Below are the code and all the weights of a small trained network. Each question names an input and a class and asks about switching units off, where a switched-off unit gives its printed mean instead of its output.

import numpy as np


def w(rows, s, z=0):
    codes = np.array(rows[::2]) - 128.0
    scale = np.full(codes.shape[1], s)
    scale[-1] = z or s
    return codes * scale


def f(y):
    return y / 2 * (1 + np.tanh(0.7978845608 * (y + 0.044715 * y**3)))


def log_softmax(a):
    a = a - a.max(-1, keepdims=True)
    return a - np.log(np.exp(a).sum(-1, keepdims=True))


def net(x, mask):
    res = np.array(x, float).reshape(1, 2) / 4 @ E
    y = f(res @ A[0][:, :-1].T + A[0][:, -1])
    res = res + np.where(mask, y, B[0][:, -1]) @ B[0][:, :-1]
    return log_softmax(res[-1] @ U[:, :-1].T + U[:, -1])


A, B = {}, {}
E = w([
[95,183,90,61,223,255,115,121],'x0',
[152,136,159,211,159,146,54,237],'x1',
],0.0098)
A[0] = w([
[122,124,102,150,172,179,69,200,93],'N1',
[139,173,144,142,208,239,52,184,47],'N2',
[113,141,132,67,135,185,171,68,154],'N3',
[115,102,137,189,78,113,111,164,104],'N4',
[134,129,140,93,89,100,167,74,200],'N5',
[148,127,180,250,104,48,77,222,157],'N6',
[96,150,120,14,163,191,183,40,131],'N7',
[146,100,136,118,49,42,200,32,254],'N8',
[124,106,126,121,85,44,177,74,232],'N9',
],0.013,0.0045)
B[0] = w([
[88,140,176,160,98,167,163,142,183],'N1',
[49,181,197,153,133,114,175,171,208],'N2',
[141,151,83,77,204,74,93,126,180],'N3',
[172,82,123,117,105,165,123,72,176],'N4',
[93,177,158,102,183,88,127,152,185],'N5',
[230,25,126,172,8,170,111,65,255],'N6',
[149,144,40,44,210,53,89,119,211],'N7',
[47,168,199,156,127,164,173,172,248],'N8',
[93,167,190,169,122,145,136,181,214],'N9',
],0.015,0.019)
U = w([
[29,158,248,166,123,157,239,218,247],'0',
[236,42,85,145,68,158,106,94,92],'1',
[166,106,3,75,169,89,89,121,26],'2',
],0.0063,0.0011)

Each question gives the input, the list of numbers given to net, and the class t.
The units are the neurons (one row each of A and B). Each row of codes is followed by its name. A weight is (code - 128) times the scale printed after its matrix; where a second scale follows, it is the last column's (A, B and U).
mask holds one flag per neuron, in row order. A switched-off neuron (its flag False) gives its mean, the last column of its row in B, instead of its output. The means were averaged over made-up inputs and are rounded, as every weight is.
A unit's drop is (log p(t) with every unit on - log p(t) with that unit switched off) / (log p(t) with every unit on - log p(t) with every unit switched off).
The circuit of an input: a set's keep is (log p(t) with only the set's units on - log p(t) with every unit switched off) / (log p(t) with every unit on - log p(t) with every unit switched off). Starting from all 9 units, units are removed one at a time, each time the one whose removal leaves the highest keep (on an exact tie, the one counted first), for as long as the keep stays at least 0.8.
circuit, biggest first: the units of the circuit, biggest drop first
k most important neurons: the k neurons with the biggest drops, biggest first
drop of u: that unit's drop, to one decimal
input [8,0], class 2: 4 most important neurons	[N7 N8 N3 N9]
input [1,-5], class 2: 3 most important neurons	[N7 N2 N3]
input [-7,1], class 1: circuit, biggest first	[N6]
input [0,6], class 1: 3 most important neurons	[N6 N8 N9]
input [0,7], class 1: 2 most important neurons	[N6 N8]
input [1,-7], class 2: 2 most important neurons	[N7 N3]
input [3,0], class 2: 2 most important neurons	[N8 N9]
input [3,-7], class 2: drop of N7	0.2
input [8,-2], class 2: drop of N7	0.2
input [-4,8], class 1: drop of N7	0.0
